[[-0.3 -0.1  0.0 -0.6 -0.1  0.3  0.0 -0.2  0.0 -1.9 -0.5 -2.4 -1.5 -1.1
  -1.0 -1.2]
 [ 0.6 -1.4 -1.3 -1.4 -0.4  0.4 -1.8 -2.0 -0.4  1.6  1.2  0.0  1.0 -1.0
   1.2  0.8]
 [-0.5 -0.2 -1.3 -1.5 -0.5 -1.3 -0.2 -0.8  0.2 -0.8  0.3 -2.0 -1.8 -0.7
  -0.2 -0.1]
 [-0.7  0.2 -1.2 -1.2  0.7  0.4 -1.2 -0.6  0.9 -0.1 -0.2 -1.2  0.1  0.4
   0.1 -0.3]
 [-1.1 -0.8  0.7  0.1 -0.9 -1.0 -0.3 -1.0  0.6  0.5 -0.9 -0.8 -1.3 -0.8
   0.1 -0.4]
 [-0.5  0.2  0.5 -0.4 -0.2 -0.7  0.4  0.1 -0.2 -0.3 -0.7 -0.7 -1.3 -1.4
  -0.1 -1.6]
 [-1.2 -0.6  0.0 -0.7 -0.7 -0.2 -0.2 -0.4 -1.3 -0.5  0.4  0.1 -1.4  0.4
   0.1  1.3]
 [-0.7  0.9  1.7 -0.4 -0.9  0.8 -0.1 -0.3 -1.0 -0.9 -1.4 -0.2  0.1 -0.8
  -1.0 -0.5]]
-0.3

[[ 0.6  0.2  1.0 -0.8  1.1 -0.4 -0.8 -0.6  0.7 -0.5]
 [ 0.4  0.2 -0.8  2.2 -1.8  0.4  1.8  0.7 -0.6 -0.3]
 [ 1.1 -1.1 -0.8  2.1 -1.3  0.6  0.8 -0.1 -0.3  0.3]
 [ 0.1  1.5 -1.0  1.4 -0.4  1.9 -0.5 -0.8 -0.9 -1.1]
 [ 2.4  0.1 -0.1  0.7 -0.1  0.3 -1.2 -1.4 -0.2 -0.6]
 [ 1.5  1.2  1.4 -1.1  1.9 -1.4 -1.5 -0.5  1.0 -0.1]
 [ 0.6  0.0  0.3  0.2 -0.2 -1.1 -0.2 -0.3  0.3 -1.0]
 [-0.2  0.2 -0.4  1.5 -1.3  1.1 -0.1  0.5 -0.1  0.5]
 [ 1.6 -0.8 -1.3  2.0 -0.5  0.0  0.9 -0.1 -0.6  0.4]]
0.6

[[-1.6 -0.5 -0.7  0.8 -1.9 -0.6]
 [ 1.0 -2.3 -1.0 -2.2 -0.4  1.3]
 [ 1.1 -1.3 -1.3 -0.1 -1.6  2.0]
 [ 0.4 -1.0  0.8 -1.9 -1.3  1.6]
 [ 1.3 -1.0 -2.4  0.1  1.7  0.3]
 [-0.8 -0.9  1.6 -1.9 -0.6  0.0]
 [-0.7 -1.6 -1.9  1.9 -2.2 -0.1]
 [-1.6  0.2  0.8 -2.1  1.2 -0.4]
 [-0.2 -2.4  0.6 -0.8  1.3 -2.1]
 [ 1.6 -2.4  0.9  1.8  1.4 -0.1]]
-1.6

[[-236.8  162.5  114.2  133.4  172.2 -192.8  243.1 -142.2   -6.8]
 [-119.5  -96.4 -113.2 -141.1   22.4 -104.6   76.9  -32.1  -69.3]
 [ -84.5  -72.1  247.3   79.8   -9.3  -30.9  175.7 -141.9  -55.7]
 [  -3.7  -67.9 -101.4  139.6 -164.2  158.4 -242.7 -150.9 -150.5]
 [ 205.9  139.3   24.8  241.1   46.3 -232.5  106.4    5.9  203.9]
 [  99.4 -103.7 -109.0  239.2 -129.3   49.2  126.5   78.6 -133.6]
 [ 145.5   46.6 -114.8  -89.7  110.3   93.7 -150.0  -16.1  230.2]
 [ 148.4  -42.8   47.0   34.2  235.5  112.5   41.6  127.4 -192.6]
 [ -93.1  151.7 -236.5   93.2  131.1  242.3  168.6   13.4  -74.4]
 [ -98.1  -44.2    8.6  -22.0 -145.5  128.9   -1.3   85.2  141.7]
 [-163.4  141.4   65.0  -85.8  -15.2   95.9   75.9 -180.9  -99.5]]
-236.8

[[ 1.413  0.963 -2.250 -1.458 -0.291  0.078  0.128]
 [ 1.682  0.610 -1.159 -1.324  0.851 -0.673 -0.749]
 [ 0.749  2.568 -0.781 -2.568 -1.474 -1.142 -1.351]
 [-0.379 -0.815 -0.788  0.305 -0.128  0.626  0.851]
 [-1.475 -2.786  0.806  2.745  0.517  0.840  0.865]
 [ 0.556 -1.796  0.484  1.777  1.597 -0.306 -0.681]
 [-0.633  0.214 -0.963 -0.848 -0.975  0.486  0.852]
 [-1.923  0.977 -0.420 -1.197 -2.623  0.502  0.905]]
1.413
---
[ 1.80 -5.41 -7.01 -3.61  2.49 -3.42  3.07] → -3.61, 3.07
[-4.88 -4.21  3.01 -0.54  0.97 -6.56  2.05] → -0.54, 3.01
[-1.15 -2.87 -1.31 -2.26  3.77 -6.59  0.19] → -2.26, 3.77
[ 0.66  2.17 -1.43  3.33 -8.96] → -1.43, 3.33
[ 1.46  9.14  1.29  3.89 -0.68] → 1.29, 9.14
[-8.48  8.37 -7.79  6.05 -4.36] → -7.79, 8.37
---
Q: [[752, 812, 362, 54, 516, 430], [230, 311, 243, 463, 545, 387], [374, 41, 921, 613, 446, 357]]
A: 463
Q: [[5, 5, 1, 7], [3, 5, 5, 4], [4, 6, 8, 8]]
A: 5
Q: [[13, 43, 59, 49, 38, 25, 38], [51, 57, 59, 48, 59, 54, 68], [64, 59, 49, 83, 63, 59, 70]]
A: 59
Q: [[307, -225, 464, -543], [6, 168, 10, 267], [-137, -581, 831, 151]]
A: 168
Q: [[120, 64, 186, 146, 40], [181, 95, 88, 94, 92], [122, 170, 17, 218, 201]]
A: 88
Q: [[4, 3, 8, 3, 0, 9, 1], [4, 2, 5, 2, 1, 6, 2], [5, 3, 2, 1, 1, 4, 4]]
A: 1
Q: [[2, 3, 3, 1, 8], [3, 4, 3, 4, 2], [4, 2, 6, 4, 2]]
A: 3
Q: [[103, 131, 135, 164, 111], [148, 117, 22, 198, 131], [204, 180, 77, 254, 153]]
A: 22
---
[[ 35 -40  37 -30]
 [ 32 -28  15 -23]
 [ 33 -33  23 -26]] Answer: -26

[1 6 9 1] Answer: 1

[-358  803 -585   -6] Answer: -6

[ 35  16 -25 -11  17] Answer: 17

[983 386 376 242 756 336] Answer: 336

[[897 728 187 549]
 [475 769 887 914]] Answer: 914

[-799  590 -479  721  980] Answer: 980

[6 3 9 2 1 0 1] Answer: 1
---
[[ 4.79 -3.72  8.03  8.40]
 [-2.77 -2.42  5.62  2.56]] 2.56

[[-7.60 -8.85 -2.61  4.04 -6.61 -3.82 -2.12]
 [-7.40 -5.03 -2.48  2.58  0.50 -2.77 -2.12]] -2.12

[[-0.46 -8.47 -5.72 -1.44 -8.24  2.15 -7.95]
 [-4.04  1.34  8.53 -3.83 -1.99  6.78 -4.90]] -4.90

[[-1.38  7.06 -6.97 -8.56  8.93 -7.99  3.46]
 [ 8.95  1.06 -9.08  4.85  3.17  8.71 -2.03]] -2.03

[[-6.80 -1.33  4.92  6.72  0.30  2.55 -0.72]
 [-7.95  3.80  0.79  1.64 -8.82  5.23 -1.73]] -1.73

[[ 8.91  4.49  2.32 -1.80  0.38]
 [-0.47  1.36  0.77  2.75  3.49]] 3.49

[[-1.58 -1.18 -3.00 -5.50 -2.39  0.55]
 [ 6.96  8.20  3.62  9.12  5.52  4.90]] 4.90

[[-2.82  4.81 -1.76 -3.10  2.18  0.64  4.37]
 [ 1.76  3.37  6.82 -3.69 -4.52 -0.10  3.91]] 3.91

[[ 2.49  7.55 -2.69  1.28  1.34 -4.85  4.55]
 [ 1.86 -1.59  2.53  3.91 -0.87 -5.02 -0.76]] -0.76
---
Q: [ 2.74 -5.10 -4.30 -4.65  8.13 -5.27 -4.19]
A: -4.30

Q: [ 6.47 -8.99 -1.29  8.12 -6.78]
A: 6.47

Q: [-4.97 -2.78 -0.32  8.64 -1.68  0.17]
A: -2.78

Q: [-0.63  1.13  5.11 -6.87 -1.35  2.83  1.20]
A: 5.11

Q: [-4.33 -6.48  3.38 -8.76 -2.77]
A: -4.33

Q:
[[ 6.12  5.12  2.87 -7.66]
 [-3.65  3.79  5.78  4.99]]
A: -7.66

Q:
[[ 5.60  2.70 -4.44  0.86  8.42  6.23  6.03]
 [-3.16  1.98  1.01 -2.22  3.44  2.94 -4.56]
 [ 2.54 -2.79  2.53  1.03  3.19 -4.97  4.34]]
A: 2.53
